Each row was made from one path, in order. Every step used is in the known rows, and no mark comes twice. Write each row's path.
Known rows
P > G > E > A: [  8.2  17.0  11.1  11.6  -7.1  39.8   8.0 -14.2  -3.4  23.4   8.5   7.9
  11.7 -16.5  54.1  -0.1 -15.9   0.4 -10.1 -27.9  41.3 -55.9  12.2   1.3
 -22.8]
X > H > E > P > A > G: [ 20.0  22.3  20.4  -1.8   1.0 -31.6 -21.6  -2.6  15.0  32.1  29.0  -5.4
  26.0 -29.2  56.9  -6.8  32.2  -3.9  -8.3  16.4 -16.1  15.5 -38.0  23.8
  -6.2]
A > G > P: [ 14.8  59.1  30.2 -20.2   0.3  21.3 -21.6   6.1  49.3  32.5 -10.8  43.2
  14.4 -17.1  39.8  14.5  13.9  -7.7  24.1 -28.4  34.4   5.9   6.5  27.1
  11.7]
X > H > E > G > P > A: [ 30.9   1.6  31.0  27.6  15.4  18.1   4.9 -21.9  25.8  38.3  14.5 -15.2
 -10.3  -1.8  30.8   4.4   5.9  11.5  -5.2  47.1  13.0  34.3 -36.1 -11.6
  -7.8]
A > G > E: [ 28.9  50.2  19.0 -15.1 -19.1  15.3 -17.6   8.0  33.1  24.7   7.8  25.5
  21.8 -27.4  54.5 -11.3 -10.8 -12.4  22.1 -65.7   9.2 -38.7   0.8  29.2
  -1.6]
P > X: [ 20.0  23.7  29.4 -19.1  19.2  25.5   5.0  25.9  29.0  38.8  -9.5  -6.5
 -25.6 -20.2  70.9  13.6   5.4 -33.0 -15.5 -11.9  33.4  -9.1 -36.6  21.9
  12.3]
E > H > A > G > P > X: [  6.0  62.8  37.7 -26.8 -36.3  12.2  -4.5  30.5  19.7  23.1 -35.2  49.5
 -33.5 -30.7  44.1  10.3  17.7 -27.8   1.7   4.0  49.5  18.9   0.0  22.3
   4.4]
P > G > E > A > X: [  9.4  16.7  10.2  11.8  -6.5  43.1  10.5 -13.1  -2.0  27.2   9.8  18.0
   5.4  -8.8  69.7   3.9 -11.7   8.1 -21.7 -23.7  51.7 -59.6   4.5   7.5
 -14.5]
A > X > H > E: [ 26.9  14.3  21.0  -0.6  13.3  17.3  -3.1  12.7  27.9  47.7   7.3  10.7
   3.9   8.4  65.0   8.9  25.2  27.8 -24.2  25.7  24.3   7.7 -53.3  17.7
   6.8]
G > E > P > A: [ 10.4  37.0  11.1  -2.4 -22.3   9.3 -13.1 -27.7  15.9  30.7  40.0  -5.7
  19.7 -38.4  57.8 -12.9  -5.3 -11.9  -2.4 -14.7  16.3 -40.0 -15.6  26.9
   1.5]
X > H: [ 33.1   4.0  18.9 -20.7  19.4  11.0 -11.5   3.4  22.6  49.0   9.2 -15.2
   9.9  -6.2  40.1  13.2  -4.5   1.7   9.3  23.5  15.7   5.6 -21.4   4.1
  -8.8]
P > G > E > A > X > H: [ 18.9  -2.3   7.7   9.6  -2.5  34.0   5.1 -16.4  -7.9  27.6  12.6   4.4
   4.6  -1.9  68.6  11.8 -16.8  16.5 -17.4  -7.5  38.5 -56.9   4.4   4.3
 -21.9]
G > P > A > X > H > E: [  2.9  20.6  37.5  25.7  10.0  39.4  -6.9 -10.1  42.6  50.0  11.9  24.5
  -3.5 -11.5  48.5  34.5  28.9  23.6 -17.8  45.1  45.6  21.6 -19.7  35.0
  10.9]
G > E > A > X > H: [ 40.6  20.6   7.3  -7.5  -1.3  35.7   3.0 -29.1  16.3  46.8  28.5 -16.5
   2.7  16.1  53.4  -7.8  -7.9  33.3 -25.2 -18.8  35.4 -54.0  -2.6   2.0
 -12.1]
G > P > A > X > H: [  2.4  18.0  36.0   9.8  15.2  45.4 -10.3 -14.4  41.4  54.7  15.0  21.4
  -7.4 -10.5  51.0  44.6  16.2  16.7  -8.6  45.1  55.2   8.6  -5.6  38.5
  13.9]
X > H > E > A > G > P: [ 35.1  25.1  18.5   0.9  13.0   3.2 -12.1 -12.1  25.5  42.1  11.5  -8.8
  12.2   9.8  26.5  -4.7  32.1  24.3 -11.1   8.8   8.2  21.4  -9.2  -1.4
 -16.8]
A > G > P > X > H > E: [ 24.5  37.1  32.0  -3.8   3.2   3.5 -18.5  22.9  39.0  30.2 -14.9  23.5
 -12.0  -6.3  56.3  16.4  23.3 -11.5   8.0 -19.9  10.8  16.6 -15.4  28.7
   5.3]
G > E > P > A > X > H: [ 16.5  20.6  11.3  -2.7 -18.5   4.9 -15.2 -28.5  10.0  33.9  45.8  -9.0
  13.8 -21.4  71.7  -0.1  -3.4   2.2  -8.9   2.3  16.4 -44.2 -24.0  32.3
   2.4]
H > A > G > P: [ 28.9  59.7  24.4 -43.4  -7.7   0.3 -17.9  -0.2  53.9  24.6 -15.5  58.0
  13.6 -30.2  18.6  12.0  15.4 -23.8  27.9 -12.0  35.7  22.2  24.2  19.6
  -2.1]
G > E > P > X > H: [ 29.7  18.1   5.2 -18.8 -16.9  -4.1 -12.8 -10.2   4.4  25.4  26.2 -27.0
 -10.0  -6.6  65.2  -8.3 -12.7 -13.6   2.2 -13.4   1.4 -36.2 -28.5  15.5
  -4.4]
P > G > E: [  5.1  12.4  14.1  13.6 -16.7  35.7   0.6   2.6   1.0  14.3   2.0  22.9
  10.0 -27.9  56.3   9.1 -28.8  -9.6  11.0 -22.2  33.1 -40.5   1.2  11.3
 -16.5]
E > A > X > H: [ 35.1  22.5  12.1 -26.0  33.8  29.7   4.6 -21.8  24.2  62.5  18.7 -13.6
   5.0  17.5  57.6   3.0  25.4  28.4 -42.2  11.8  50.2 -27.9 -15.5   0.0
  -0.8]
H > A > X: [ 28.0  42.9  19.2 -42.5   2.5  13.7   1.0   1.6  46.4  36.2  -8.2  44.8
   8.1 -21.3  40.4  13.0  18.6  -8.4  -5.4  12.2  51.7   3.9 -11.8  17.4
   6.3]
H > E > G: [ 28.3  38.2  27.1  19.4   7.0  26.6  18.1  -9.5  34.1  28.3  -2.9   1.6
  -2.8  -8.9  29.1 -27.8  12.3  -1.5 -14.5   1.4  18.8  27.2 -60.7 -25.4
   2.5]

Which path is each row?
[ 38.3  53.4  11.6 -51.1 -25.5 -27.4 -15.2  -0.5  30.3  12.6  -0.6  30.8
   4.3 -37.5  50.7  -5.6   4.9 -44.4  18.1 -40.1  11.4 -17.9   3.2  27.3
  -5.6]  H > A > G > E > P > X
[ 28.5  34.3  28.9  -2.6  18.4  53.7  12.5 -33.5  42.9  39.5  -9.1   4.3
 -22.7   7.5  19.4   7.1 -14.2  -4.2   9.0  20.2  55.4  20.5 -27.2 -28.0
  14.0]  E > G > P
[ 36.4  15.1  15.5  -0.5  18.4   5.2  -2.4 -11.6  18.5  46.9  18.2 -25.7
  12.5   6.6  27.8 -15.0  24.0  23.3 -23.9  17.2   5.3  12.6 -26.0 -10.3
 -20.0]  X > H > E > A
[ 27.6  12.1  20.3 -21.0  22.4  23.7  -5.3   9.5  27.9  53.7   7.6   8.3
   2.7   7.5  68.5  21.3  11.2  18.1 -14.9  25.7  36.3  -9.9 -35.7  19.7
  10.4]  A > X > H
[ 18.7  14.6  31.5   7.6  10.7  23.1  -6.1  10.0  33.6  38.8 -10.0   0.4
 -31.8  11.0  39.6  25.1  15.7   3.8  -3.2  25.6  28.8  31.2 -26.4  11.8
   0.4]  G > P > X > H > E
[ 16.6  27.1  38.2  15.3  19.5  53.8  15.3 -39.4  41.9  41.2   3.3   3.4
 -22.4 -13.2  30.8  14.3 -11.7 -10.5  -0.8  28.9  57.9  14.1 -21.9 -10.7
  14.2]  E > G > P > A
[ 33.5  -3.1  26.4 -20.4  27.1   9.4  -1.7  24.4  17.9  43.7  -3.5 -25.9
 -30.9  -7.6  71.0  20.9  -1.4 -23.8  -7.8  11.6  15.0  -3.2 -33.2  17.6
  -0.5]  P > X > H
[ 12.2  35.5  34.7   6.8  -8.9  22.6 -13.6  -2.6  32.4  35.5  26.7  20.9
  20.5 -60.5  69.1   8.2  -1.4 -24.2   1.6 -37.3  14.4 -37.7   9.0  53.2
   2.6]  P > A > G > E
[ 24.1  20.8   8.6  -7.5   2.8 -22.8 -16.5  -3.3  12.2  34.2  20.2 -19.2
  22.1  -4.8  37.9 -14.3  26.9   7.6  -4.2  31.3  -8.3  23.6 -50.4   0.8
  -8.7]  X > H > E > P
[ 44.2   6.8  27.0 -40.1  15.2 -15.5  -7.6  27.2  28.0  33.2 -11.4  -0.9
 -26.3 -19.4  65.5  22.2   5.4 -41.0   3.9   0.0   9.8   2.9 -13.9  22.9
  -8.0]  P > X > H > A > G
[ -3.4  34.3  38.4  11.1   9.5  47.4  -9.8 -17.8  47.3  47.1   9.3  22.4
   1.8 -29.2  33.1  31.7  11.5  -1.1  -1.5  25.6  54.9  14.5   3.9  31.5
  10.5]  G > P > A
[ 16.4  38.3  35.5  38.4   4.9  36.8  17.4 -25.3  42.1  32.5   1.7  10.2
  -8.9 -15.8  25.2  -8.5  15.3   4.3 -16.4  21.4  33.2  35.2 -46.1 -10.6
   6.6]  H > E > G > P > A
[ 32.3  38.6  10.0  -5.1  -3.9  46.6   8.0 -27.5  22.7  45.7  23.5  -3.4
   6.1   8.2  52.2 -13.1  -1.5  27.5 -29.9 -35.6  46.5 -58.6  -3.0   5.6
  -5.6]  G > E > A > X
[ 20.2  47.0   1.0 -16.6 -26.0   6.1 -12.9 -22.3  16.0  24.9  27.9  -5.2
  19.9 -17.5  44.2 -20.8 -10.5  -2.1   8.4 -22.5  14.0 -35.6 -22.6   9.3
   0.1]  G > E > P
[ 31.4  10.1  19.7   3.7  10.7   1.4  -6.7   7.6  21.6  39.0  10.9 -10.4
  14.3  -4.3  31.8  -4.7  15.2  13.6  -2.4  22.7  -0.8  25.4 -38.6   1.7
 -13.9]  X > H > E
[ 24.4  61.6  10.6 -26.1 -24.7  -7.5 -24.9  -3.4  22.6  18.7  16.5  20.2
  29.3 -30.9  60.6 -19.9  -0.9 -18.6  19.6 -59.7   1.2 -38.2  -9.1  26.8
   4.1]  A > G > E > P
[ 16.6  15.4  17.6   4.4   5.5 -21.4 -16.2 -10.6  14.0  36.3  30.8 -19.9
  20.8 -24.0  49.2  -5.7  29.9   1.8 -13.6  38.0  -6.1  19.7 -44.1  14.5
  -7.9]  X > H > E > P > A
[ 37.7  14.4  24.0  -8.0  21.0  -5.3   1.3  19.9  18.3  39.5  -1.0 -23.2
 -21.4  -4.9  71.8  -1.2  25.5 -15.3 -30.3 -13.0   2.7  -1.4 -32.4  14.3
  -7.1]  P > X > H > E > A > G
[ 14.4  35.8  36.9  38.9   4.2  42.6  19.7 -21.0  42.9  35.3   1.3  21.2
 -12.7  -8.9  41.6  -4.8  23.1  12.1 -27.4  25.4  41.0  28.4 -53.7  -2.5
  16.0]  H > E > G > P > A > X
[  5.3  36.6  39.4  -2.5   9.7  16.5 -12.2   4.5  39.0  41.2  16.4  25.0
  22.0 -65.9  71.3  14.1  16.3 -30.7  -4.8 -21.9  24.0 -16.9  -1.4  52.6
  10.6]  P > A > G
[ 16.9  50.1  33.6 -17.4   5.5  20.2 -16.6  20.3  46.1  32.4 -19.9  32.3
 -11.0 -18.1  59.1  21.3  15.1 -24.1  11.3 -33.0  31.6   1.4  -3.6  34.1
  16.6]  A > G > P > X
[ 38.4   7.7  31.1  -0.6  26.2  41.5  14.9 -22.0  32.0  38.9 -10.8 -17.8
 -51.2  18.8  39.9  19.9 -18.2 -12.3   4.3  29.5  44.8  17.2 -35.6 -25.7
  10.4]  E > G > P > X > H
[ 33.7  37.7  23.5 -25.7  25.1  18.3  -7.3 -13.6  33.2  47.5  -0.6  -7.6
  -9.2   6.3  48.4   8.8  23.1  -2.2 -18.6 -20.5  35.9 -15.9  13.7   5.5
  -5.0]  E > A > G > P > X > H
[ 12.5  31.6  32.6  -5.9  12.0  40.8  -2.9   9.7  42.0  41.0 -16.1  12.9
 -32.1  -0.9  42.8  30.4   7.2  -9.0  -0.7   5.8  51.0  15.0 -15.5  17.9
  13.6]  G > P > X
[ -8.3  38.2   7.4 -22.2  -2.9  -7.7 -11.7  -8.0   1.3  17.3   9.6  14.1
  25.1 -33.8  62.1  -0.9  10.9 -24.5  -4.7  10.2  31.2 -14.8 -27.9   9.8
   5.5]  E > P > G
[ 19.0  25.5  38.0  16.0  20.4  59.0  18.2 -36.1  46.1  43.9   3.0  13.8
 -27.3  -5.0  46.5  22.1  -3.4   1.8 -12.5  31.9  67.0   9.4 -31.9  -4.6
  25.7]  E > G > P > A > X
[ 52.5  17.2  12.0 -38.6  -9.3 -18.4 -21.4  -3.9  25.9  26.4   6.3  12.4
  13.9 -15.9  32.8   8.7 -11.8 -11.7  31.5  -5.7   1.0  -2.4  11.7  13.2
 -24.0]  X > H > A > G > E
[ 49.7   5.6  20.9 -32.4   1.2 -12.2  -7.9  18.6  20.9  24.3  -4.3  -2.9
 -29.0 -14.7  64.5  17.6  -9.8 -33.6   9.5 -13.6   2.8 -13.3  -5.6  21.8
 -15.4]  P > X > H > A > G > E
[ 38.5   8.8  22.7  15.5  12.4  14.3   2.8 -16.1  25.4  36.5   3.1 -13.2
 -10.4  14.6  21.0   0.7   4.7  18.8   3.6  38.9  12.8  39.6 -44.3 -25.4
  -8.1]  X > H > E > G > P
[ 10.3  45.0  21.2   7.0 -46.7  41.2  -1.5   8.2   4.6  29.8  -0.4  11.2
 -10.7 -19.2  43.0 -12.0 -18.6   8.6   1.3 -17.7  34.3 -29.4 -13.6  10.2
  -5.9]  G > E > H
[ 31.0  13.8  22.6   9.6  17.5  29.8   4.0  -6.9  32.7  43.8   2.0  10.7
 -15.0  24.3  52.2  13.8  14.8  30.7 -18.3  38.3  36.4  19.7 -54.1  -3.6
  11.4]  A > X > H > E > G > P
[ -2.5  51.5  20.9  13.1  -5.9 -11.4  -6.0  -8.9  24.9  30.0  28.4   4.4
  28.8 -46.4  50.2 -21.5  47.9  -9.3 -29.4  12.1   9.9  16.4 -50.8  22.9
   6.9]  H > E > P > A
[ 34.0  34.9  10.1 -28.8 -16.9 -18.8 -25.6   5.4  14.8  18.5  14.9  -0.2
   3.9 -19.6  76.0  -8.0  -2.9 -25.1  14.5 -48.8  -9.8 -39.4 -16.9  30.1
   1.5]  A > G > E > P > X > H
[ 11.1  11.4  14.0   0.8   8.1  -0.6  -5.6   7.4   6.0  33.3  10.2  15.5
  10.6   0.1  81.1  10.6  28.3  17.4 -25.1  31.2  21.2  -2.2 -55.4  16.1
   5.2]  A > X > H > E > P > G
[ 25.1   9.6  35.9  14.0  26.1  51.2  12.1 -38.7  38.3  47.4   6.9   0.1
 -29.3   4.3  47.1  27.6 -10.4   5.7  -6.4  47.5  56.7  11.5 -29.4  -8.4
  16.8]  E > G > P > A > X > H
[ 22.5  11.2  29.7  -8.4  17.2  28.6  -9.6   6.7  34.0  43.2 -11.8  -4.5
 -34.3   8.4  42.3  37.8   3.7  -4.1   7.1  27.8  38.9  20.0 -14.1  14.3
   4.6]  G > P > X > H
[ 24.8  32.8  31.8 -20.6   9.9   9.0 -20.8  18.8  37.2  34.3 -15.0  20.2
 -14.5  -7.6  58.0  28.1   9.3 -19.1  16.6 -18.4  20.6   6.2  -2.9  31.6
   9.7]  A > G > P > X > H
[ 40.7  51.2  15.7 -40.9 -24.2  -7.5 -14.4   0.6  41.2  18.5  -2.8  42.9
  18.9 -37.7  30.2  -4.4  -4.2 -25.7  27.4 -42.7  18.5 -11.5  20.4  20.1
 -11.7]  H > A > G > E
[ 21.4  23.9  13.1 -10.7  11.1  -1.5  -7.5   5.2  19.8  41.7  16.5   6.5
  12.3   6.5  68.9   0.6  35.9  20.4 -25.9  29.4  17.9   4.9 -60.6  15.8
  10.5]  A > X > H > E > P
[ 34.9  38.8   8.7  -4.9  -7.6  39.0   3.6 -29.3  20.7  41.5  23.7 -14.7
   9.2  -2.5  33.2 -19.4 -10.5  14.6 -16.4 -38.1  31.7 -49.0   9.5  -4.8
 -15.3]  G > E > A
[ 22.8  61.8  21.1 -24.7  16.8  27.6  -7.0 -22.4  40.5  46.4   2.1  13.8
  15.2  -1.3  33.0  -4.1  28.9   5.6 -14.6 -32.9  47.6 -16.1  21.4   4.2
   0.6]  E > A > G > P
[ 35.2  55.9  22.1 -52.9  -4.5 -10.9 -13.7   7.2  46.9  25.1 -10.3  48.5
  22.8 -41.2  31.3   0.7  13.7 -34.5  21.0 -25.4  26.3   7.3  13.9  20.0
  -5.0]  H > A > G
[ 19.0  47.9  20.7  -7.8 -53.4  32.0   1.9   6.7   9.1  24.9  -3.2  34.4
 -17.3 -18.4  44.7  -7.1  -9.5   7.6  -4.4  -6.7  45.5 -25.0  -8.4  15.7
  -2.1]  G > E > H > A > X
[ 43.4  19.1  19.2 -40.7   5.7 -12.6 -23.7  -2.7  37.8  32.6  -5.1  22.3
   8.3  -8.9  20.5  22.9   3.9  -8.8  33.5  19.1  16.1  24.1  14.4  12.2
 -15.4]  X > H > A > G > P
[ 24.6  19.0  26.4   5.3  17.1  24.4  -3.0  -6.2  30.3  44.7  -4.4 -12.9
 -32.3  17.8  35.4  20.3  23.8  11.2 -20.1  22.4  35.9  21.1 -15.2   2.7
  -4.6]  G > P > X > H > E > A
